Here is a tiny trained network, its code and every weight. The questions are about switching its units off for an input and a target symbol, where a switched-off unit gives its printed mean instead of its output.

import numpy as np


def w(rows, s, z=0):
    codes = np.array(rows[::2]) - 128.0
    scale = np.full(codes.shape[1], s)
    scale[-1] = z or s
    return codes * scale


def norm(h):
    return h / np.sqrt((h * h).mean(-1, keepdims=True) + 1e-5)


def f(y):
    return np.maximum(y, 0)


def softmax(a):
    e = np.exp(a - a.max(-1, keepdims=True))
    return e / e.sum(-1, keepdims=True)


def log_softmax(a):
    a = a - a.max(-1, keepdims=True)
    return a - np.log(np.exp(a).sum(-1, keepdims=True))


def net(x, mask):
    ids = ['αγδεζηλμξπστφψω'.index(c) for c in x.split()]
    T = len(ids)
    res = E[ids] + P[:T]
    u = 0
    for l in range(2):
        q, k, v = (norm(res) @ M[l].T for M in (Q, K, V))
        z = softmax(np.where(np.tri(T) > 0, q @ k.T / 3**0.5, -1e9)) @ v
        res = res + np.where(mask[u], z, O[l][:, -1]) @ O[l][:, :-1]
        u += 1
        y = f(norm(res) @ A[l][:, :-1].T + A[l][:, -1])
        res = res + np.where(mask[u : u + 4], y, B[l][:, -1]) @ B[l][:, :-1]
        u += 4
    return log_softmax(norm(res)[-1] @ U[:, :-1].T + U[:, -1])


Q, K, V, O, A, B = {}, {}, {}, {}, {}, {}
E = w([
[120,160,138,60,121,135,121,130,151],'α',
[138,96,135,75,142,121,142,121,153],'γ',
[218,125,158,158,96,128,95,165,152],'δ',
[143,149,138,116,110,114,142,139,144],'ε',
[148,108,170,140,140,78,196,154,187],'ζ',
[89,127,114,106,113,100,158,132,181],'η',
[144,135,111,91,156,106,197,117,179],'λ',
[127,113,134,110,149,148,145,135,166],'μ',
[91,122,94,104,122,142,147,126,162],'ξ',
[151,118,136,130,142,152,152,129,168],'π',
[125,117,127,103,108,104,138,149,140],'σ',
[115,130,139,101,124,149,179,147,176],'τ',
[94,140,129,138,132,131,150,123,163],'φ',
[126,126,113,119,163,132,113,123,134],'ψ',
[78,154,251,87,167,104,89,150,151],'ω',
],0.022)
P = w([
[143,116,119,180,153,128,149,110,91],'0',
[134,124,169,3,110,207,124,182,109],'1',
[75,150,118,111,143,26,101,212,220],'2',
[94,109,142,196,148,190,78,69,172],'3',
[146,123,167,41,90,201,114,189,138],'4',
[122,180,53,133,172,37,106,176,164],'5',
],0.016)
Q[0] = w([
[136,88,162,52,77,127,237,254,149],'0.h0',
[194,85,78,90,101,193,134,226,126],'0.h0',
[120,135,186,191,112,181,60,77,203],'0.h0',
],0.0079)
K[0] = w([
[158,91,101,105,83,176,114,255,208],'0.h0',
[206,114,131,141,113,181,26,171,184],'0.h0',
[164,193,140,179,119,115,190,145,41],'0.h0',
],0.0087)
V[0] = w([
[167,214,111,66,133,106,179,96,97],'0.h0',
[92,26,205,2,136,116,116,91,164],'0.h0',
[190,47,17,83,88,87,196,165,133],'0.h0',
],0.007)
O[0] = w([
[137,185,111,94,95,77,144,146,173,142],'0.h0',
[146,171,136,253,160,142,110,157,84,254],'0.h0',
[163,196,178,148,89,111,89,60,88,183],'0.h0',
],0.012,0.0066)
A[0] = w([
[102,192,79,169,195,19,52,174,132,91],'0.n0',
[68,170,196,108,132,133,118,202,158,126],'0.n1',
[5,140,45,98,123,168,22,189,87,6],'0.n2',
[175,131,134,108,192,1,147,121,128,247],'0.n3',
],0.0081,0.0015)
B[0] = w([
[150,177,44,162,140,94,100,168,214,244],'0.n0',
[146,118,85,128,119,155,116,173,144,204],'0.n1',
[187,162,169,181,253,129,132,124,102,166],'0.n2',
[86,120,138,150,152,157,69,110,121,194],'0.n3',
],0.014,0.011)
Q[1] = w([
[113,147,79,126,175,90,146,186,107],'1.h0',
[133,118,180,191,119,168,120,72,233],'1.h0',
[48,99,140,124,140,11,64,27,163],'1.h0',
],0.013)
K[1] = w([
[124,164,122,150,183,150,102,147,169],'1.h0',
[171,68,98,158,121,11,186,119,75],'1.h0',
[103,158,29,107,127,145,181,67,46],'1.h0',
],0.013)
V[1] = w([
[97,147,162,146,124,89,214,121,146],'1.h0',
[246,101,130,129,102,90,155,105,141],'1.h0',
[126,137,39,142,86,175,133,92,96],'1.h0',
],0.014)
O[1] = w([
[167,197,147,134,95,154,172,230,78,2],'1.h0',
[205,30,108,109,201,84,134,155,116,54],'1.h0',
[149,130,8,147,124,119,230,69,150,16],'1.h0',
],0.016,0.0036)
A[1] = w([
[125,87,101,103,128,102,90,252,121,1],'1.n0',
[105,134,154,108,140,146,71,150,42,162],'1.n1',
[173,117,176,130,194,162,129,100,108,64],'1.n2',
[171,187,171,143,138,149,97,132,145,153],'1.n3',
],0.013,0.005)
B[1] = w([
[193,181,7,221,74,218,255,59,81,168],'1.n0',
[172,42,13,101,7,152,98,93,11,184],'1.n1',
[150,252,207,136,18,189,163,109,245,165],'1.n2',
[84,88,123,71,178,3,216,113,87,248],'1.n3',
],0.0082,0.012)
U = w([
[118,146,78,146,78,78,112,198,189,153],'α',
[169,165,164,214,200,105,82,114,99,109],'γ',
[109,9,113,141,205,57,112,140,61,191],'δ',
[143,129,97,1,132,133,110,156,128,126],'ε',
[85,128,205,119,88,103,58,169,84,169],'ζ',
[105,232,144,176,87,138,150,77,80,2],'η',
[111,134,191,95,172,41,179,142,96,129],'λ',
[163,163,202,148,105,185,139,144,181,80],'μ',
[160,104,44,142,124,147,199,94,100,80],'ξ',
[203,67,126,106,158,205,115,145,141,173],'π',
[177,143,153,137,62,89,79,78,125,66],'σ',
[203,141,112,151,93,168,142,206,62,159],'τ',
[94,141,133,71,131,184,187,198,151,118],'φ',
[48,61,115,141,107,165,113,73,129,149],'ψ',
[53,57,153,193,206,171,176,167,67,168],'ω',
],0.0096,0.0053)

Each question gives the input, a string of symbols that net reads in full, and the target symbol t.
The units are the heads (3 rows each of Q, K, V and O) and the neurons (one row each of A and B). Each row of codes is followed by its name. A weight is (code - 128) times the scale printed after its matrix; where a second scale follows, it is the last column's (O, A, B and U).
mask holds one flag per unit, layer by layer, with each layer's heads first. A switched-off unit (its flag False) gives its mean, the last column of its rows in O or B, instead of its output. The means were averaged over made-up inputs and are rounded, as every weight is.
A unit's drop is (log p(t) with every unit on - log p(t) with that unit switched off) / (log p(t) with every unit on - log p(t) with every unit switched off).
The circuit of an input: a set's keep is (log p(t) with only the set's units on - log p(t) with every unit switched off) / (log p(t) with every unit on - log p(t) with every unit switched off). Starting from all 10 units, units are removed one at a time, each time the one whose removal leaves the highest keep (on an exact tie, the one counted first), for as long as the keep stays at least 0.8.
units of the circuit, in order: the units of the circuit, biggest drop first
k most important neurons: the k neurons with the biggest drops, biggest first
top k neurons in layer l: the k neurons of layer l with the biggest drops, biggest first
input η π ω ψ σ, target ζ: units of the circuit, in order	(1.h0)
input ζ ξ φ λ, target ζ: units of the circuit, in order	(0.n0; 0.n3; 1.h0; 0.h0)
input ξ ζ ψ ζ, target ξ: units of the circuit, in order	(1.h0; 0.n3; 0.h0)
input ψ ζ ψ ξ δ, target π: units of the circuit, in order	(1.h0; 0.h0; 1.n0)
input ψ ψ ε ξ, target ψ: units of the circuit, in order	(0.h0; 0.n0)
input σ ζ ψ ε ψ, target τ: 2 most important neurons	(0.n0; 1.n1)
input φ ψ ψ δ η, target π: units of the circuit, in order	(1.h0; 0.n0; 0.n3; 1.n3)
input ω λ ξ ζ φ, target τ: units of the circuit, in order	(0.n3; 1.n1; 1.h0; 1.n0)
input μ τ ψ ξ, target μ: 4 most important neurons	(1.n2; 0.n0; 0.n1; 0.n3)
input ψ ξ ψ τ ε, target ξ: top 3 neurons in layer 0	(0.n0; 0.n3; 0.n2)
input ζ α φ τ, target ζ: units of the circuit, in order	(0.n3; 1.h0; 0.h0; 0.n0)
input μ λ λ η, target μ: 3 most important neurons	(0.n1; 0.n0; 0.n3)
input μ ξ ξ α, target μ: 3 most important neurons	(1.n2; 0.n3; 0.n0)
input ζ ξ τ δ σ, target π: units of the circuit, in order	(1.h0; 0.n0; 1.n3; 0.n3)
input ε μ ψ ξ ψ, target γ: top neuron in layer 0	(0.n2)
input ξ ζ ω ζ, target ξ: top 2 neurons in layer 0	(0.n2; 0.n3)
input ψ ω ξ λ η, target ζ: units of the circuit, in order	(1.h0; 0.n0)
input π ψ δ λ, target π: 3 most important neurons	(1.n3; 0.n0; 0.n1)
input α ε ψ η ξ, target η: 3 most important neurons	(0.n2; 1.n2; 0.n0)
input η ψ γ η, target η: 2 most important neurons	(0.n0; 0.n1)
input ξ λ ψ ξ λ, target λ: units of the circuit, in order	(1.n3; 0.n0)
input ξ ξ ζ ξ, target ξ: 2 most important neurons	(0.n3; 0.n0)
